Here is a tiny trained network, its code and every weight. The questions are about switching its units off for an input and a class, where a switched-off unit gives its printed mean instead of its output.

import numpy as np


def w(rows, s, z=0):
    codes = np.array(rows[::2]) - 128.0
    scale = np.full(codes.shape[1], s)
    scale[-1] = z or s
    return codes * scale


def norm(h):
    return h / np.sqrt((h * h).mean(-1, keepdims=True) + 1e-5)


def f(y):
    return np.maximum(y, 0)


def log_softmax(a):
    a = a - a.max(-1, keepdims=True)
    return a - np.log(np.exp(a).sum(-1, keepdims=True))


def net(x, mask):
    res = np.array(x, float).reshape(1, 8) / 4 @ E
    u = 0
    for l in range(3):
        y = f(norm(res) @ A[l][:, :-1].T + A[l][:, -1])
        res = res + np.where(mask[u : u + 13], y, B[l][:, -1]) @ B[l][:, :-1]
        u += 13
    return log_softmax(norm(res)[-1] @ U[:, :-1].T + U[:, -1])


A, B = {}, {}
E = w([
[127,128,130,138,130,136,115],'x0',
[129,126,129,123,128,125,133],'x1',
[255,209,136,173,197,150,206],'x2',
[150,97,59,44,197,174,128],'x3',
[133,241,102,67,155,54,92],'x4',
[140,117,131,90,125,99,167],'x5',
[135,127,127,119,124,122,135],'x6',
[115,133,131,147,134,142,113],'x7',
],0.0076)
A[0] = w([
[58,94,120,70,83,158,108,253],'0.n1',
[180,142,116,231,203,69,180,86],'0.n2',
[142,39,87,116,152,205,160,104],'0.n3',
[151,177,123,135,147,193,217,150],'0.n4',
[168,197,210,127,126,165,155,73],'0.n5',
[181,91,104,120,64,85,172,178],'0.n6',
[5,106,154,99,74,68,92,108],'0.n7',
[166,147,237,137,79,134,115,65],'0.n8',
[142,179,104,93,164,216,168,51],'0.n9',
[69,253,131,76,207,90,117,179],'0.n10',
[195,99,181,4,81,114,165,156],'0.n11',
[169,197,174,98,95,83,70,99],'0.n12',
[100,206,200,60,170,106,93,31],'0.n13',
],0.0067,0.004)
B[0] = w([
[63,123,225,46,96,140,99,255],'0.n1',
[80,184,194,2,6,206,152,210],'0.n2',
[21,117,103,145,105,122,151,198],'0.n3',
[100,96,48,165,113,121,153,211],'0.n4',
[156,157,133,112,132,168,129,179],'0.n5',
[72,82,150,170,106,171,62,171],'0.n6',
[176,128,159,168,196,115,165,242],'0.n7',
[83,145,135,92,128,184,221,161],'0.n8',
[131,8,35,174,148,79,83,165],'0.n9',
[195,173,105,69,98,109,81,243],'0.n10',
[126,178,112,192,136,172,87,177],'0.n11',
[80,166,137,149,154,78,146,183],'0.n12',
[144,82,95,208,87,177,171,166],'0.n13',
],0.006,0.0061)
A[1] = w([
[164,98,65,167,181,162,163,5],'1.n1',
[119,94,172,188,129,39,86,125],'1.n2',
[114,90,69,96,205,108,83,29],'1.n3',
[99,110,147,144,99,161,145,59],'1.n4',
[117,74,89,131,164,153,122,119],'1.n5',
[123,88,123,81,122,124,89,177],'1.n6',
[113,111,94,140,109,109,190,71],'1.n7',
[152,104,104,113,186,148,125,217],'1.n8',
[126,108,126,156,152,10,109,87],'1.n9',
[53,128,135,105,100,130,187,145],'1.n10',
[159,84,146,143,111,185,130,119],'1.n11',
[144,94,104,82,123,138,153,143],'1.n12',
[134,196,147,77,133,119,99,159],'1.n13',
],0.011,0.0027)
B[1] = w([
[60,34,158,228,172,73,116,181],'1.n1',
[115,87,58,163,127,36,153,195],'1.n2',
[156,174,233,85,70,85,140,178],'1.n3',
[255,119,120,89,138,153,118,210],'1.n4',
[56,162,92,110,160,110,136,184],'1.n5',
[160,222,159,82,138,108,140,212],'1.n6',
[136,165,152,156,127,121,158,157],'1.n7',
[112,104,130,73,162,91,98,174],'1.n8',
[105,126,72,189,198,131,158,154],'1.n9',
[163,97,106,177,144,151,72,241],'1.n10',
[153,145,83,159,126,86,175,204],'1.n11',
[61,110,158,126,152,133,80,173],'1.n12',
[38,119,172,119,108,67,97,253],'1.n13',
],0.0075,0.0062)
A[2] = w([
[140,98,219,111,116,243,156,139],'2.n1',
[134,74,102,133,158,135,207,145],'2.n2',
[124,107,105,189,163,146,99,178],'2.n3',
[81,96,166,124,66,142,131,150],'2.n4',
[166,156,210,119,73,121,101,195],'2.n5',
[99,124,109,85,168,111,76,221],'2.n6',
[180,165,126,181,128,34,116,243],'2.n7',
[119,128,98,41,181,142,84,165],'2.n8',
[157,2,168,194,121,116,131,47],'2.n9',
[92,105,120,149,76,198,140,64],'2.n10',
[158,57,149,164,123,109,104,3],'2.n11',
[162,198,117,87,123,90,127,125],'2.n12',
[140,105,88,49,163,144,90,165],'2.n13',
],0.0096,0.0032)
B[2] = w([
[167,25,30,163,204,177,148,200],'2.n1',
[79,122,84,139,181,41,45,191],'2.n2',
[109,142,101,67,129,63,105,200],'2.n3',
[191,204,80,134,205,148,190,209],'2.n4',
[97,130,165,84,122,49,55,238],'2.n5',
[173,150,39,225,144,146,188,248],'2.n6',
[167,15,112,128,217,244,150,247],'2.n7',
[226,119,137,209,62,210,220,215],'2.n8',
[109,255,185,20,69,138,101,254],'2.n9',
[205,95,157,181,136,143,216,179],'2.n10',
[97,245,227,34,42,69,71,175],'2.n11',
[61,51,184,95,74,170,107,218],'2.n12',
[196,112,131,220,80,224,186,187],'2.n13',
],0.0059,0.0064)
U = w([
[114,190,247,47,58,100,37,3],'0',
[226,87,87,159,124,206,173,194],'1',
[26,77,87,174,209,19,84,152],'2',
],0.011,0.00045)

Each question gives the input, the list of numbers given to net, and the class t.
The units are the neurons (one row each of A and B). Each row of codes is followed by its name. A weight is (code - 128) times the scale printed after its matrix; where a second scale follows, it is the last column's (A, B and U).
mask holds one flag per neuron, layer by layer. A switched-off neuron (its flag False) gives its mean, the last column of its row in B, instead of its output. The means were averaged over made-up inputs and are rounded, as every weight is.
A unit's drop is (log p(t) with every unit on - log p(t) with that unit switched off) / (log p(t) with every unit on - log p(t) with every unit switched off).
The circuit of an input: a set's keep is (log p(t) with only the set's units on - log p(t) with every unit switched off) / (log p(t) with every unit on - log p(t) with every unit switched off). Starting from the 12 units with the biggest drops (on a tie, the unit counted first), units are removed one at a time, each time the one whose removal leaves the highest keep (on an exact tie, the one counted first), for as long as the keep stays at least 0.8.
circuit, biggest first: the units of the circuit, biggest drop first
top k neurons: the k neurons with the biggest drops, biggest first
k most important neurons of layer l: the k neurons of layer l with the biggest drops, biggest first
drop of u: that unit's drop, to one decimal
input [-8,-1,-4,4,0,-3,-6,2], class 1: circuit, biggest first -> 2.n8
input [-7,-1,-6,0,-7,1,-4,-2], class 0: top 2 neurons -> 2.n9; 0.n2
input [-7,-2,-8,-8,1,-5,4,-7], class 2: top 2 neurons -> 1.n2; 0.n2
input [-8,3,-6,-5,1,3,2,6], class 2: top 3 neurons -> 1.n2; 0.n2; 1.n9
input [-3,-6,-4,0,-7,4,8,0], class 0: top 3 neurons -> 2.n9; 0.n2; 2.n11
input [3,3,8,4,0,0,-1,8], class 2: top 2 neurons -> 1.n1; 0.n4
input [5,8,-8,0,-5,-5,-5,-5], class 0: 2 most important neurons of layer 0 -> 0.n2; 0.n7
input [6,3,-7,0,-2,1,-8,5], class 0: top 4 neurons -> 0.n7; 0.n2; 1.n2; 0.n1
input [-6,-4,-4,0,-8,-7,-2,4], class 0: 3 most important neurons of layer 2 -> 2.n9; 2.n11; 2.n7
input [1,0,1,-1,0,-3,3,6], class 1: 2 most important neurons of layer 1 -> 1.n6; 1.n3
input [-2,-7,-1,-2,5,6,-2,-4], class 2: top 2 neurons -> 0.n2; 1.n13
input [0,6,-8,-2,3,6,5,7], class 2: top 2 neurons -> 0.n2; 0.n7
input [7,-1,-3,1,-2,7,6,-8], class 1: top 2 neurons -> 1.n1; 0.n1
input [-2,7,2,1,5,0,4,3], class 1: circuit, biggest first -> 2.n7
input [-4,-2,-1,-1,-6,-2,-1,-1], class 0: 2 most important neurons of layer 2 -> 2.n9; 2.n11
input [8,3,-8,-3,6,-2,-2,-5], class 2: 2 most important neurons of layer 0 -> 0.n2; 0.n7
input [0,1,7,-2,3,-3,-3,6], class 0: drop of 0.n2 -> 3.4
input [5,-2,5,2,7,6,0,-6], class 1: drop of 0.n1 -> 0.5
input [1,-1,-2,-4,6,-6,2,5], class 2: drop of 0.n5 -> 0.0
input [7,7,-1,8,3,-2,-1,7], class 0: circuit, biggest first -> 1.n3
input [6,-8,-5,-1,-7,-3,-8,-1], class 0: drop of 0.n2 -> 0.1
